Below are the code and all the weights of a small trained network. Each question names an input and a class and asks about switching units off, where a switched-off unit gives its printed mean instead of its output.

import numpy as np


def w(rows, s, z=0):
    codes = np.array(rows[::2]) - 128.0
    scale = np.full(codes.shape[1], s)
    scale[-1] = z or s
    return codes * scale


def f(y):
    return np.maximum(y, 0)


def log_softmax(a):
    a = a - a.max(-1, keepdims=True)
    return a - np.log(np.exp(a).sum(-1, keepdims=True))


def net(x, mask):
    res = np.array(x, float).reshape(1, 6) / 4 @ E
    y = f(res @ A[0][:, :-1].T + A[0][:, -1])
    res = res + np.where(mask, y, B[0][:, -1]) @ B[0][:, :-1]
    return log_softmax(res[-1] @ U[:, :-1].T + U[:, -1])


A, B = {}, {}
E = w([
[103,74,223,9,95,176,27,216],'x0',
[39,5,68,152,235,193,125,55],'x1',
[4,125,39,183,21,69,73,112],'x2',
[83,187,107,24,135,185,253,131],'x3',
[129,116,19,190,192,245,62,241],'x4',
[187,42,63,42,49,226,70,33],'x5',
],0.0046)
A[0] = w([
[135,143,175,136,83,47,119,107,171],'neuron 1',
[155,137,188,86,88,85,88,108,252],'neuron 2',
[108,82,83,156,143,174,3,174,154],'neuron 3',
[161,119,203,8,102,163,71,176,123],'neuron 4',
[132,181,60,201,77,96,102,163,141],'neuron 5',
[86,178,201,164,159,72,193,207,158],'neuron 6',
[27,112,67,75,78,123,120,91,159],'neuron 7',
[136,105,163,160,145,82,103,45,162],'neuron 8',
],0.015,0.0031)
B[0] = w([
[182,113,170,120,87,68,108,106,197],'neuron 1',
[162,131,208,137,70,102,177,135,209],'neuron 2',
[113,106,174,172,105,246,24,125,251],'neuron 3',
[58,176,142,111,124,167,253,237,249],'neuron 4',
[156,132,24,169,99,102,105,201,202],'neuron 5',
[130,163,150,42,217,82,48,139,241],'neuron 6',
[51,163,98,91,87,117,117,27,199],'neuron 7',
[126,58,152,181,165,95,174,106,183],'neuron 8',
],0.019,0.013)
U = w([
[95,96,153,169,115,224,33,128,115],'0',
[46,163,76,81,73,118,134,8,137],'1',
[83,199,152,79,111,169,214,198,124],'2',
[189,95,201,134,62,45,155,97,88],'3',
[196,147,11,160,99,96,89,166,118],'4',
[255,160,63,45,218,253,222,41,253],'5',
[134,166,145,62,224,61,53,146,121],'6',
[129,14,125,183,213,131,175,60,114],'7',
],0.0063,0.0047)

Each question gives the input, the list of numbers given to net, and the class t.
The units are the neurons (one row each of A and B). Each row of codes is followed by its name. A weight is (code - 128) times the scale printed after its matrix; where a second scale follows, it is the last column's (A, B and U).
mask holds one flag per neuron, in row order. A switched-off neuron (its flag False) gives its mean, the last column of its row in B, instead of its output. The means were averaged over made-up inputs and are rounded, as every weight is.
A unit's drop is (log p(t) with every unit on - log p(t) with that unit switched off) / (log p(t) with every unit on - log p(t) with every unit switched off).
The circuit of an input: a set's keep is (log p(t) with only the set's units on - log p(t) with every unit switched off) / (log p(t) with every unit on - log p(t) with every unit switched off). Starting from all 8 units, units are removed one at a time, each time the one whose removal leaves the highest keep (on an exact tie, the one counted first), for as long as the keep stays at least 0.8.
circuit, biggest first: the units of the circuit, biggest drop first
k most important neurons: the k neurons with the biggest drops, biggest first
drop when u is switched off: that unit's drop, to one decimal
input [4,7,7,4,7,-7], class 0: circuit, biggest first : neuron 3
input [-8,2,-2,3,-2,-2], class 6: circuit, biggest first : neuron 4; neuron 6
input [-4,-3,2,4,-2,4], class 1: circuit, biggest first : neuron 4; neuron 7
input [-7,-8,0,7,-2,3], class 3: 2 most important neurons : neuron 4; neuron 1
input [-1,-7,7,-1,-4,6], class 3: 2 most important neurons : neuron 2; neuron 1
input [-5,3,-8,1,3,-2], class 5: 3 most important neurons : neuron 3; neuron 4; neuron 1
input [-7,-1,4,6,1,1], class 1: 2 most important neurons : neuron 7; neuron 4
input [-6,-6,-8,4,8,5], class 5: 2 most important neurons : neuron 4; neuron 3
input [0,-6,4,5,2,2], class 4: 2 most important neurons : neuron 5; neuron 4
input [-1,-5,-5,-1,-6,-3], class 3: 2 most important neurons : neuron 2; neuron 1
input [1,1,-5,-5,-6,6], class 3: 2 most important neurons : neuron 8; neuron 2
input [6,-3,-2,-4,-1,-7], class 6: 2 most important neurons : neuron 6; neuron 1
input [-4,7,4,-3,-1,8], class 1: 2 most important neurons : neuron 7; neuron 5
input [3,8,6,8,3,-2], class 1: circuit, biggest first : neuron 7
input [4,1,-3,-3,5,-6], class 0: 2 most important neurons : neuron 3; neuron 1
input [0,-7,6,-6,5,1], class 4: drop when neuron 5 is switched off : 3.4
input [8,4,2,6,6,-6], class 0: drop when neuron 3 is switched off : 1.5
input [-4,-2,3,7,7,8], class 1: drop when neuron 7 is switched off : 1.1
